[-180  138  -18  -25 -346  -14 -438    4   23  364  -92  -83  145  395
 -538   73  137   68 -168  169 -103   45 -197 -516   92 -399   16  264
  517  120  111 -343  -11 -238    7 -352  278  -11  761]	Lufa
[ 407  -10   36   34 -395  398  -14 -311  -83  141 -157 -107 -533  401
 -438 -542  -81  345   80 -107 -198 -462  110  310  -20  108 -236  104
  110  160  464 -259 -360  276  352 -108  117 -788  407]	pese
[  31  -85  191 -395  -14   84 -118 -418  -67 -225 -206   73 -202 -231
  102  343 -265 -171    3  -84   70 -106 -155  129   35 -169 -396  228
 -284 -284 -202  -88   63 -273 -128  546  -74 -341 -277]	vub
[ 299  -83 -344   70 -104 -191 -162  143 -323 -114 -247  500 -168 -521
 -136  261  -75   97   15  -75  220   13 -246 -355 -243 -388  204   87
   63    5 -315   74 -258  427  327  -70 -399  118  299]	vub
[  25  117  112 -226   66  313   39 -371   31 -288  -20   51 -303 -280
  -56  241  -86 -149  -91 -193  -40 -316  -54  474  -72 -192 -225  249
 -238 -193  -11   94  129 -102   44  539  -12 -197   34]	gavav
[ -33  -46 -280  -13  152 -220 -167  284 -147 -293 -361  362  261 -291
 -228   70   -4  254  -55  198 -112 -199 -381 -415 -279 -376   89  -53
  -66  163 -505   17  -62  500  440 -593 -377  -93  836]	Nuru
[ 158  178   45 -254   95   83  313 -153   27 -404   43  185  -50  -64
   79  -22  -80  107 -230 -167   88 -498  -27  309  -43 -390  -21  241
 -263 -218 -121  235  279   17  167  317  111 -471   44]	Nol
[  64  -65 -507   -8   -6 -406  -41  397 -222 -296 -137  433  -29 -266
 -272  -87   88  147   15  145   70 -246 -299 -279 -231 -333   61   55
 -121  153 -356  102 -153  358  370 -355 -501 -133  432]	lol
[-204  -25  -17 -116 -297 -164 -493 -180   -3  584  121  -11 -117  477
 -493 -117  -56   96 -151  -67 -143 -137 -203 -454   32 -556  273  289
  369  -23  335 -269  -70 -326   55 -416  537  170  882]	Nol
[  41 -325 -481 -329  484   25    5 -288    4 -191  349 -360 -209 -221
 -195 -246 -180  304  -25  222   17 -400   59   -9 -167 -240  566  -12
 -245  167  387  305  -81  100  353   17 -217 -154  300]	Zipes
[ 159 -104 -292  -29 -314 -181 -116  275 -343 -164 -260  348  -46 -374
 -121  285   84   69   -3  120   18  -52 -309 -329 -349 -417  -47   87
  224   98 -210    6 -187  511  259 -207 -211  176  392]	Mafo
[-144 -470 -390 -269  691 -172  -54  -61  -17  -10  215 -144  134 -238
 -269 -154   75   -9  172  187   23 -170 -145 -218 -305  -62  389 -272
 -382  292  127  233  -16 -138  107 -496 -445 -112  -66]	gavav
[ -41  224  105 -532  -50  123  -73 -425 -176 -117  109  -41 -512 -184
  133  146 -292 -100 -376 -278   36 -460   20  390  103 -325   88  421
 -195 -227  226  102  254   61  240  686  240 -136  270]	munun
[  95   59 -519  185   33 -264 -133  279 -159 -199 -204  533  124 -247
 -308  -52  -49   90 -121   80   63 -373 -322 -301 -337 -494  147  134
   10  178 -409   67   41  403  452 -417 -537   88  498]	fela
[-416 -114  -74 -149 -448 -162 -495 -126 -104  441 -174  -90  195  601
 -527 -151   80 -109  -95   98  -24  131 -212 -622  262 -424 -324   -7
  305  -73  185 -530  -44 -432 -127 -170  374  209  671]	Lufa
[  59 -226 -485  115  329   25  132   75 -435  -39  322 -184  108  256
 -114 -217 -148  185 -110  199   77  -18    9  -85 -212  -87  569   71
 -225  257  163  235  -79  -43  259 -288 -101   31   76]	Gasi
[ 215   75  -76   73 -232  413  106  -11 -122  285 -247   10 -345  405
 -524 -536   82  323  -61   32 -133 -563  -84  195 -159  -77 -366   43
  -85  435  187 -234 -150  414  419 -287  -25 -804  614]	Lufa
[-461  -92  -10 -193 -364 -147 -357  -48   31  389  -10   79  131  371
 -519   -7  165 -148   55   66   73  117 -198 -341  147 -248 -235 -129
  354   -8 -147 -316 -140 -442 -209 -191  639  559  297]	mefez
[-243 -224  -32 -234 -348  -62 -223 -148 -178  447 -192 -198   34  217
 -599  153    6  152  -49  115  -86  281 -302 -562  -16 -354 -289   20
  343  -40 -202 -307  -78 -291 -187 -438  363 -227  582]	gavav
[ 207  -63 -187   87 -369 -239 -105  238 -351 -118 -279  425  -48   54
  -54 -107 -149  134  -15  229  138 -135 -174 -163 -188 -512   69   97
  -28   70 -104  -76  -96  484  480 -215 -257 -137  387]	pese
[   9   13   37  148 -381  185  -23  -69  -75  131 -185 -115 -208  111
 -564 -413   29  143  235 -161 -412 -380   -5  334 -122  338 -409   62
   82  305 -183 -416 -306  373   72 -100   14 -478  188]	pese
[  85  -14 -157  -82 -102 -256 -129   27 -276    5 -273  269  -70 -414
 -254  154 -200  134  191  -63   71 -137 -199 -200 -167 -113  205  171
  371 -117 -180  145 -166  325  333  -53 -116 -200  607]	Nuru
[ 206   23  153  279 -525  326  -77 -128   35  270 -325 -214 -443  443
 -364 -325  -66  332   56  -73 -154 -371   59  155 -148  102 -595  -24
   19   49  275 -329 -151  345  188 -136   65 -550  289]	munun
[ 137 -106 -301  142 -123 -298 -191  169 -340  -76 -128  328  -17 -423
 -242   99  -99  105  -87   -1   31 -113 -259 -258 -231 -444  224   88
  352  330 -465  -68 -242  543  336 -385 -281  211  478]	Zipes
[-402  101  -74 -134 -440 -105 -584 -212  189  228   39  410 -179  497
 -666 -245  -73 -114 -204   73   49 -390  -69 -439  -54 -606  -90  208
  302  142  130 -303  -79 -306   76 -128  586  344  457]	Zipes
[  28  212  156 -398  -56  372  121 -315  -22 -148   11  115 -437  -25
   33  135 -290  -86 -256 -192  139 -440   66  382   87 -350  -92  332
 -133 -116   50  165  122 -191  219  555  126 -248   74]	Mafo
[-165 -396 -392 -377  639 -151   91 -117 -322   21  343 -167  165 -130
 -211 -294  -11   83 -110  -34  136 -163 -133  -36  -42  -68  246 -177
 -144  206  205  262 -170 -323  248 -121 -139  231   22]	Gasi
[-145  253 -123 -445  141  381  -54 -199 -135   -3  -76  134 -453 -268
 -259  213   -2 -284 -140 -326   94 -550  -76  281  -86 -347 -135  185
  -86   87 -147   18   99  -69  149  642  -22 -123   51]	lol
[-104  225  -56 -395  149  168   85  -84 -107 -126   19  292 -489 -155
   41  108   36  -63 -309 -222  157 -470   20  381  125 -231 -137  265
 -270 -205   71  145  189  -61  261  563  -27 -180   33]	gavav
[ 457    9  -83  242 -252  307    4 -284 -121   79 -175 -143 -367  348
 -248 -584 -211  353  -90   -1  -14 -361  101  218   96  112 -138   52
  -13  -70  364 -233 -131  410  370    9  102 -305  583]	Nuru
[-155  242  -39 -341  192  194  159 -198  173 -243   17   87 -209 -101
   45   37  -32   -7 -502 -266  -16 -566  112  430  412 -247   12  321
 -433 -482   86   10  256   69  278  603  -12 -146  296]	Nuru
[  45 -266 -338  -47  368   63  -21  -79 -114  144  202 -292  178  -99
 -342   -7  -87   31  -28   49  109 -118 -214  -69   68  -38  765    3
 -158  133  191  222 -268  -60  237 -144   10  215  128]	Gasi
[ -26  140   67 -346  253  291   50 -341  -87  -33   64   14 -139 -278
   -9   -2 -100 -115 -271 -327  194 -276  -14  277   66  -63  -72  132
 -294 -175   24   64  208 -270  108  567  -86  -12 -156]	Gasi
[ -24 -368 -401 -231  615 -157 -107   94 -445  -34  385  -70 -113 -399
 -352 -150  -45   49  -30  103   67   32   -4 -243 -327  153  437  -32
 -231  284  312  258 -219  -24  161 -208 -449  236  -89]	Nuru
[ 201 -419 -165 -153  513  -55  156 -359 -254  -95  349 -430   59 -221
  -43 -130 -171    4 -100   59  -25   55 -100  138 -107  149  464   20
 -271  135  232  343  -44 -229  226 -388 -111  -46   29]	mefez
[ -48  273   -8 -122 -163  230  117 -171  216 -218  136  211 -415 -204
  110   -9 -126  -67 -258 -112   69 -552   97  294  282 -206   70  555
 -193 -311  160  115  253  104  140  871  225 -253  -22]	Nol
[ -28 -267 -162  130 -273 -181  -25  150 -341 -112 -418   17  144 -344
 -120  142  206  104  316  171   41   59 -261 -282 -217 -130 -257 -180
  180  243 -391  -43 -127  402  284  -75 -306 -274  253]	mefez
[ -91  101 -346   67 -355 -140 -242  171  -38 -181 -150  441 -182  -95
 -171  239  -49  106 -127  -11  -38 -310  -22 -166 -207 -482   70  109
  144  148 -310  -75 -114  511  312 -172 -224  287  400]	pese
[-129  -94  -81   42 -118 -304 -175  205 -154 -254 -184  223   51 -528
  -68  232   -5   -5   24  -39 -225   49  -31 -314 -205   -8 -198  -25
  195   12 -402 -112   62  489   27 -409 -376  100  268]	Zipes
[-200  216   88 -308   55  357   72 -312  166 -126  119  103 -416 -134
 -137  186   61  -47 -440 -319  105 -713   60  351  348 -325  -86  427
 -217 -163  345  105  307  -40  198  745   60 -536    2]	Mafo
[ -30  129  128 -122  -74  585  251 -306  -47  -39  -71  -55 -363 -104
  219  270   10   40 -162 -224   52 -327  204  516  178  -49 -218  262
 -177 -223  205   30  180   11  155  853  -49 -403  -87]	vub
[ 456  -79  -24   48 -106  369  220 -398 -302  167 -247 -317 -205  239
 -551 -468  -82  265   25   89 -147 -378  -76  559 -289  286  -38   12
   68  288   19 -123 -223  111  312 -253  108 -542  285]	munun
[-180  123   16  124 -495 -268 -393  -62   45  282   22  182    5  464
 -591 -125 -106  -40 -252   24 -230  106 -181 -400  101 -353   86  217
  325  -34   69 -247   17 -256 -141 -526  522  336  713]	vub
[ 223  -79  -52   74 -483  257  -78 -168 -238  243 -302  -77 -611  407
 -407 -411 -151  305   40   -2  -97 -399   84  277 -138   50 -473   46
  -34  -60  336 -351 -283  362  333   14   87 -468  333]	mefez
[-273   46 -147   63 -398  179 -360  -28   16  391  -87  -98   41  390
 -598  -22   75   48 -225   14  -22   95 -187 -702   47 -379 -294  144
  317   98  114 -325  -71 -305  -55 -179  213  -90  417]	fela
[-364 -117 -237  -57 -292  -16 -195  -94  -39  448 -101 -161    6  431
 -584 -108  113   93  -68  173  -32   19 -147 -353  101 -293  -82    2
  310  -65  136 -216   14 -352   51 -279  382  -53  562]	Lufa
[  83 -412 -396  -91  457   46   78 -139 -384  114  143 -210   66 -144
 -229 -140   -9  117   24  152   55  -68   39 -289 -157  236  391   71
 -249  359  201  138 -109   36  223  -80 -394 -229  -80]	pese
[   5    7 -285   85   30 -169  -83  276 -331  -80 -182  225  -60 -148
 -158  116   -8   83  -43  -69    3 -208 -214 -184 -112  -83  134   35
   77   86  -91  132 -118  323  253 -201 -210  -19  436]	Gasi
[-146   88   49  -23 -361 -246 -359  -52    9  421   84    2  117  423
 -484 -265   65   36 -272  -55   -8  241 -271 -486   80 -309 -115  158
  238  -80  234 -234  -34 -447   26 -422  516  108  379]	Lufa
[-347  -13   16  129 -344  -77 -294  -86   44  381 -135   25  265  327
 -443 -157  160 -116  118   35 -249  183 -248 -371   15 -188 -345  -44
  410  134 -218 -430   65 -379 -300 -301  314  138  343]	mefez
[ 215  212 -146  176 -386  494   63 -147  -78  254 -154 -134 -241  434
 -417 -389 -205  157  -38   14  -98 -140   31  473  -63    2 -180  -35
    4  360 -116 -340 -233  370  231 -198   42 -324  356]	Nol
[  67   17 -366   35 -202 -326 -186  284 -248  -73 -160  326 -108   52
 -178   32 -150  144   13  168  151 -325 -281 -115  -58 -443  172  181
   45  -60  -90   94  -51  458  536 -342  -54    5  793]	vub
[-202   66   36 -220 -396   91 -452 -220   64  354    4   10  -72  385
 -513  -61   66  -95  -81  -67   14   90  -77 -340   68 -437 -387   55
  403  -88  170 -403 -109 -325  -58  -77  562  327  509]	pese
[-132 -190 -448 -192  558  231   48 -113   24   -4  310 -179   30 -233
 -190 -210 -276  230  -41  296  -25 -136   56 -204 -237 -198  846  -56
 -156  343  227  346  -88   63  284 -171 -254  -44  441]	mefez
[-138 -378 -459  -90  335 -172   92 -138 -115  198  205 -333  126  -37
 -472 -361   37  435  -82  167   52 -237  -60 -270  -19  121  424  -75
 -239  367  208  217 -110   40  370 -335 -366 -261  497]	fela
[-315 -116   17  109 -774  -92 -353 -194  100  221  -29    5  -67  408
 -448   41   84   28    5   38 -201  -33 -172 -369  257 -458  -13  193
  428  -10  221 -324 -155 -129 -160  -50  588 -109  513]	Zipes
[-380  -26  -19  -70 -714 -296 -510 -202  159  539 -100  187  144  573
 -633 -107    5   91 -287  127   34  -70 -129 -689  119 -690 -153  290
  365  -41  167 -422  -48 -196  196 -251  512  391  763]	gavav
[ -98  170 -118 -285  125  151   61 -180  -72  -42  -37  321 -245   74
  -21   65 -121  -37 -198  -74  344 -672  -47  360  144 -428   39  319
 -346 -107  -55   87  185  115  372  685  152 -256   99]	Zipes
[  -1  302  -96 -570  137  371  160 -231  105 -198   -3  104 -345 -205
    3  223   15   10 -412  -50   85 -418  103  408  150 -211  -99  300
 -412 -274  -91   46  328  -15  159  606  -70 -107   49]	Nol
[-103  190  207 -350 -130  315   57 -233 -239  -51  -88  -50 -216 -200
  209  248 -196 -145 -133 -234   10 -322  -58  190  246   -9 -251  460
  -96  -54  -26  -31  249   60   41  785   32 -633 -103]	mefez
[ 419  104  -49  220 -401  258 -230 -293  -80  229 -125 -275 -449  426
 -493 -405 -167  323  -83 -127 -171 -352   64  367 -169  116   64   58
  -75  164  380 -346 -387  393  304 -227  -66 -241  606]	pese
[-417   40 -145  -25 -423 -199 -350  129  -26  496  -96  -18  212  586
 -654  -61  274 -127 -303  -38 -133  165 -204 -691  157 -503 -246   19
  432  119  -46 -479   -5 -418 -216 -485  289  144  348]	Nuru
[  55 -329 -379  -68  359   58   33  -10 -102   14  237 -237  -60 -307
 -205   57  -78   86  -23   44  -65   28 -125 -160 -343   35  325   25
 -321  200  147  254 -214  -53  161 -390 -479 -119 -110]	pese
[ 145   67 -396  135  -17 -176  -21  353 -363  -60 -206  237  -52   77
 -272   18 -304  330 -211   98  153  -95 -121 -177 -113 -587  158  108
   30  -20  -58  102 -102  566  614 -329 -407 -271  683]	Nuru
[  53 -158 -625 -318  578  239  183 -106 -151  -14  333 -277    7 -182
 -465 -288  -56  225 -270  204  289 -311   57  -47 -183 -179  673  -16
 -178  349  276  373 -205   47  557  -36 -249  -22  292]	pese
[ 110   80 -145    9 -105 -239 -148  337 -327 -166 -195  367   37 -168
 -176  101   11   55   -1  -27   85  -98  -72 -392 -169 -412   -1   52
  311  124 -124   50  -46  497  346 -258 -183   -2  621]	Gasi
[ 188  -35 -245   46 -340  190   27 -112 -101  369 -199  -88 -346  491
 -581 -432 -122  327  100   61   41 -448 -212  409  -56 -103 -371   85
  -73  109  227 -137 -462  249  542  -62  132 -378  666]	fela
[-123    4   35   64 -350 -119 -218 -109  -64  181  -16  -29  205  585
 -368 -210 -134   48 -157   21  -50  115    3 -429  119 -433   -3   93
  387  -90  254 -234   14 -125   10 -398  443 -178  587]	gavav
[ 149   27 -296   17 -232  -61   10  123  -76 -181  -85  214 -313 -305
 -165  178  -19  306 -403   20  -16 -259   90 -112 -112 -449  108  239
   39  -24   11    9  -48  573  418 -180 -546   15  733]	Mafo
[ -98  223 -140 -217  252  390   52 -231  100 -239   16  -98  -58  -24
  -98   -9 -118  -29 -209  -63   75 -496 -116  435  168 -257   65   62
 -288 -134 -190   79  277  -27  278  306  179  -22  236]	Zipes
[-174  -35  -52  -68 -531 -191 -384  -50   49  363 -127   91   75  669
 -530 -161   89  210 -232  125   23 -120 -160 -703   89 -646 -155  144
  314  -30  110 -344   49 -266  155 -569  423  -70  723]	vub
[ 136 -112 -259  101 -156 -183  -63  198 -191 -226 -282  302   90 -324
  -99  137   69   45   31  -57  -11  -62 -218 -216 -226 -325   75 -177
  107  116 -424  -17 -190  471  278 -448 -327  149  444]	pese
[   0 -338 -415 -187  177   29   26 -132  -68  100  307 -253  -39   58
 -336 -231 -191  376  -90  163  -34 -368   86 -325 -259  -99  790  130
 -167  255  315  214 -256   49  270 -421 -195 -106  465]	gavav
[ -20 -264 -410  -45  390    7   30  -90 -145  -88  354 -141   61  -93
 -271  -77 -286   81  -75   48  -45  -82  -32   12 -186  -96  580  -73
 -229  309 -183  130 -163   54  -11 -390 -164  194  -65]	Zipes
[ -68  250  -90 -259   90  205 -123 -392  157  -53  -78 -120 -468  189
  -83  162 -143  -34 -326 -169  -45 -663  -85  424  203 -367 -118  250
 -307 -149  115   42  330   63  327  290  143 -229  552]	Nuru
[-304  -57   92  -13 -393  -62 -281  -24  146  207   18  -70   70  305
 -432   70   86   77  -14    8 -213  159 -138 -454  -58 -459 -155   31
  296   -7 -114 -296   38 -354 -268 -465  292 -226  234]	pese
[ -87 -264 -267 -314  542   48  -77   49 -205  -78  178  -67  -22 -298
 -121  168  105  -98   69   56  -44   65   37 -307 -220  119  251 -100
 -197  187   51  107 -102  -36 -143  -97 -248  114 -154]	Nuru
[ 281  -57   32  170 -417  331  -13  -50 -122  334 -220 -224 -348  477
 -412 -427 -115  291   90   79  -56 -293   44  180 -114  154 -247  -33
  -18  340  249 -338 -352  308  153 -184  -83 -670   65]	Nol
[-259  101  -42 -303 -154  -26 -336 -132  -45  484  -89 -191  228  443
 -692  170  185  -82 -103  -17 -115   93 -345 -424   76 -379 -181   50
  516   87  -24 -205   72 -512  -97 -555  520   93  847]	vub
[  59 -427 -463 -138  558   77  -46 -129 -284  -64  382 -358   93 -249
 -349 -125  -49  167  198  196   69 -115 -215  -59 -320  -61  470   33
 -120  390  142  210 -288  -14  223 -352 -313 -253  341]	gavav
[ 453  -15 -135  182 -330  280  128 -142 -140  335 -147 -158 -370  363
 -584 -564 -153  445  -74  141  -48 -266  -65  247 -184    6   57   45
 -220  315  242 -135 -289  411  419 -327  -33 -621  496]	vub
[ 157  160   70  410 -502  344  -14   -5  -14  143  -81 -254 -102  661
 -330 -509    5  512  -30   89 -153 -424  113  296  -57  -96  -39   23
  183  348  204 -325 -105  330  337 -282   38 -535  463]	Zipes
[ 111  123 -247  191 -100 -154   -9  354 -187 -200 -245  413  -27 -103
  122  161  -33   91  -20  105  -47  -22 -141 -112 -292 -116  115   19
   67  211 -443  107  -61  384  270 -425 -281  -13  168]	pese
[ 217 -103 -291  124 -219 -196 -155  188 -427  -15 -261  260   58 -221
 -182   75 -195  100  117   81   80  -57 -248 -440 -333 -337  152  217
  146  156 -101   38 -222  528  428  -84 -264 -163  338]	pese
[  60    0 -241   63    1   34  -57  207 -441 -219 -253   80  144 -254
  -20  318  183 -200   46 -153  -36    9 -374  -31 -164  -65 -226  -53
   22  157 -309  -26 -127  288  146 -111 -245   36  236]	lol
